Below is a small trained network, with its code and all its weights. Each question gives an input and a target symbol and asks what happens when units are switched off, that is, made to give their printed mean instead of their output.

import numpy as np


def w(rows, s, z=0):
    codes = np.array(rows[::2]) - 128.0
    scale = np.full(codes.shape[1], s)
    scale[-1] = z or s
    return codes * scale


def norm(h):
    return h / np.sqrt((h * h).mean(-1, keepdims=True) + 1e-5)


def f(y):
    return np.maximum(y, 0)


def softmax(a):
    e = np.exp(a - a.max(-1, keepdims=True))
    return e / e.sum(-1, keepdims=True)


def log_softmax(a):
    a = a - a.max(-1, keepdims=True)
    return a - np.log(np.exp(a).sum(-1, keepdims=True))


def net(x, mask):
    ids = ['ΛΩδεημ'.index(c) for c in x.split()]
    T = len(ids)
    res = E[ids] + P[:T]
    r = norm(res)
    for j in range(2):
        rows = slice(4 * j, 4 * j + 4)
        q, k, v = (r @ M[0][rows].T for M in (Q, K, V))
        z = softmax(np.where(np.tri(T) > 0, q @ k.T / 4**0.5, -1e9)) @ v
        o = O[0][rows]
        res = res + np.where(mask[j], z, o[:, -1]) @ o[:, :-1]
    y = f(norm(res) @ A[0][:, :-1].T + A[0][:, -1])
    res = res + np.where(mask[2:10], y, B[0][:, -1]) @ B[0][:, :-1]
    return log_softmax(norm(res)[-1] @ U[:, :-1].T + U[:, -1])


Q, K, V, O, A, B = {}, {}, {}, {}, {}, {}
E = w([
[52,69,130,156,188,135,248,111,138],'Λ',
[43,205,116,70,177,150,212,153,97],'Ω',
[41,90,157,67,185,41,203,153,174],'δ',
[21,186,190,163,115,131,189,161,165],'ε',
[126,117,120,129,189,131,240,231,197],'η',
[107,179,104,183,165,78,87,136,156],'μ',
],0.014)
P = w([
[174,164,116,79,127,215,6,42,235],'0',
[67,126,46,102,121,185,81,95,176],'1',
[180,144,158,112,155,182,85,59,178],'2',
[67,141,64,109,114,141,131,115,149],'3',
[167,132,170,125,172,179,93,95,150],'4',
[61,139,73,120,117,106,171,139,122],'5',
[163,133,185,142,166,173,104,115,127],'6',
[60,133,81,130,116,82,192,167,95],'7',
[162,119,189,150,156,161,101,133,102],'8',
[72,131,95,148,102,54,206,188,66],'9',
[175,120,189,154,132,134,115,141,77],'10',
[94,134,106,169,93,24,218,216,39],'11',
[166,113,201,167,127,133,120,177,55],'12',
],0.013)
Q[0] = w([
[119,108,139,61,57,178,123,124,107],'head 0',
[118,197,134,146,189,81,167,119,134],'head 0',
[107,84,253,120,171,177,168,135,94],'head 0',
[82,113,148,72,129,88,186,182,152],'head 0',
[76,102,136,101,139,125,160,144,94],'head 1',
[124,130,133,124,18,139,127,122,151],'head 1',
[205,108,130,81,107,152,111,90,135],'head 1',
[152,155,229,144,217,146,122,120,138],'head 1',
],0.016)
K[0] = w([
[87,38,121,75,64,167,246,97,190],'head 0',
[151,164,187,197,175,37,38,177,112],'head 0',
[183,114,244,92,75,79,159,247,35],'head 0',
[134,143,127,222,71,98,171,236,102],'head 0',
[150,127,220,161,206,116,194,141,85],'head 1',
[129,79,73,54,152,163,107,45,178],'head 1',
[144,163,78,121,149,164,56,18,231],'head 1',
[220,159,119,235,148,52,76,190,82],'head 1',
],0.011)
V[0] = w([
[129,227,89,11,179,172,113,128,65],'head 0',
[115,130,162,49,86,77,71,135,229],'head 0',
[154,184,128,202,139,59,133,144,108],'head 0',
[136,123,57,194,110,239,175,105,147],'head 0',
[185,196,42,83,116,217,160,254,171],'head 1',
[109,128,192,89,118,75,130,229,196],'head 1',
[120,88,236,42,102,182,181,138,66],'head 1',
[191,40,106,106,166,102,175,208,163],'head 1',
],0.0094)
O[0] = w([
[150,65,55,47,41,105,65,175,167,131],'head 0',
[137,109,174,151,110,234,188,206,75,176],'head 0',
[107,194,115,66,222,135,124,144,161,233],'head 0',
[128,207,118,141,50,19,123,90,73,98],'head 0',
[246,204,144,138,177,69,187,139,74,153],'head 1',
[169,153,116,119,8,74,134,98,195,254],'head 1',
[156,85,180,100,2,190,141,187,65,63],'head 1',
[204,101,7,175,100,178,155,156,162,131],'head 1',
],0.0083,0.0057)
A[0] = w([
[158,163,105,146,223,131,26,66,218,83],'neuron 0',
[66,138,148,104,137,107,121,135,144,97],'neuron 1',
[83,161,112,176,154,82,154,130,131,110],'neuron 2',
[179,148,221,173,156,135,117,144,132,200],'neuron 3',
[242,118,167,112,134,168,107,155,144,235],'neuron 4',
[152,47,177,157,118,115,149,104,177,130],'neuron 5',
[104,120,33,151,138,75,119,142,48,4],'neuron 6',
[162,167,126,123,251,131,48,65,185,73],'neuron 7',
],0.015,0.0033)
B[0] = w([
[97,135,135,76,250,116,80,9,232,240],'neuron 0',
[155,126,143,145,140,137,142,99,104,191],'neuron 1',
[89,105,114,157,132,107,142,193,148,210],'neuron 2',
[173,128,102,79,112,144,107,114,108,167],'neuron 3',
[103,91,110,191,152,134,129,97,143,160],'neuron 4',
[149,172,126,112,137,116,99,130,92,156],'neuron 5',
[182,81,179,105,120,167,160,137,118,150],'neuron 6',
[88,146,107,109,223,102,47,66,233,247],'neuron 7',
],0.019,0.015)
U = w([
[238,139,97,220,108,93,129,114,128,27],'Λ',
[97,151,127,97,177,130,109,103,193,202],'Ω',
[113,112,44,99,32,94,33,195,127,165],'δ',
[125,14,186,187,124,207,106,150,139,5],'ε',
[82,160,183,253,76,77,56,155,101,137],'η',
[211,179,223,87,120,140,106,182,98,222],'μ',
],0.0071,0.0018)

Each question gives the input, a string of symbols that net reads in full, and the target symbol t.
The units are the heads (4 rows each of Q, K, V and O) and the neurons (one row each of A and B). Each row of codes is followed by its name. A weight is (code - 128) times the scale printed after its matrix; where a second scale follows, it is the last column's (O, A, B and U).
mask holds one flag per unit, heads first, then neurons. A switched-off unit (its flag False) gives its mean, the last column of its rows in O or B, instead of its output. The means were averaged over made-up inputs and are rounded, as every weight is.
A unit's drop is (log p(t) with every unit on - log p(t) with that unit switched off) / (log p(t) with every unit on - log p(t) with every unit switched off).
The circuit of an input: a set's keep is (log p(t) with only the set's units on - log p(t) with every unit switched off) / (log p(t) with every unit on - log p(t) with every unit switched off). Starting from all 10 units, units are removed one at a time, each time the one whose removal leaves the highest keep (on an exact tie, the one counted first), for as long as the keep stays at least 0.8.
circuit, biggest first: the units of the circuit, biggest drop first
unit that matters most: the unit with the biggest drop
top k neurons: the k neurons with the biggest drops, biggest first
heads that matter: for each layer, one digit per head in row order, 1 if its drop is at least 0.15 and else 0, layers parted by /
input μ μ η μ η ε, target η: circuit, biggest first => neuron 0; neuron 7
input Ω μ μ δ Λ ε, target η: unit that matters most => neuron 0
input Λ δ δ δ ε μ δ μ Ω η Ω, target Λ: circuit, biggest first => head 1; neuron 0; neuron 7; neuron 4
input η δ η μ ε μ, target η: circuit, biggest first => head 1; neuron 0; neuron 7
input μ μ η μ Ω δ Ω ε δ, target μ: circuit, biggest first => head 1; neuron 7; neuron 0; neuron 5
input δ ε Λ, target μ: circuit, biggest first => head 0; neuron 7; neuron 5; neuron 0
input μ δ μ Ω μ η, target Λ: heads that matter => 01
input ε Ω Ω, target μ: heads that matter => 11
input δ η δ, target Λ: heads that matter => 11
input η δ ε, target Λ: top 4 neurons => neuron 0; neuron 7; neuron 4; neuron 3
input Ω Ω ε δ ε δ, target η: heads that matter => 10
input μ μ δ ε Ω δ ε, target μ: heads that matter => 01
input μ Ω Ω μ δ ε μ ε δ δ δ η ε, target Λ: heads that matter => 01
input μ δ μ μ η Λ δ, target Λ: unit that matters most => head 1
input ε Ω η, target Λ: circuit, biggest first => head 0; neuron 0; neuron 7
input Ω μ Ω δ, target δ: circuit, biggest first => neuron 0; neuron 7; head 0
input η δ μ Λ Λ Ω Λ, target δ: heads that matter => 11
input μ Ω δ μ η Λ δ δ, target δ: circuit, biggest first => neuron 0; head 1; neuron 7
input μ ε η η δ μ Ω ε η Λ Λ, target Λ: heads that matter => 01
input Ω η Λ δ Ω μ Ω η Λ, target Λ: circuit, biggest first => head 1; neuron 0; neuron 7
input μ ε ε μ μ δ μ η δ μ η μ, target Λ: circuit, biggest first => head 1; neuron 7
input Λ η μ δ Ω μ, target δ: top neuron => neuron 0
input Ω Λ η μ δ μ η Ω μ μ Λ Λ Λ, target η: top 3 neurons => neuron 0; neuron 7; neuron 5
input η Ω δ η δ η Ω μ μ Ω Ω Ω Ω, target δ: heads that matter => 11
input Λ δ Ω Ω Λ, target δ: heads that matter => 10
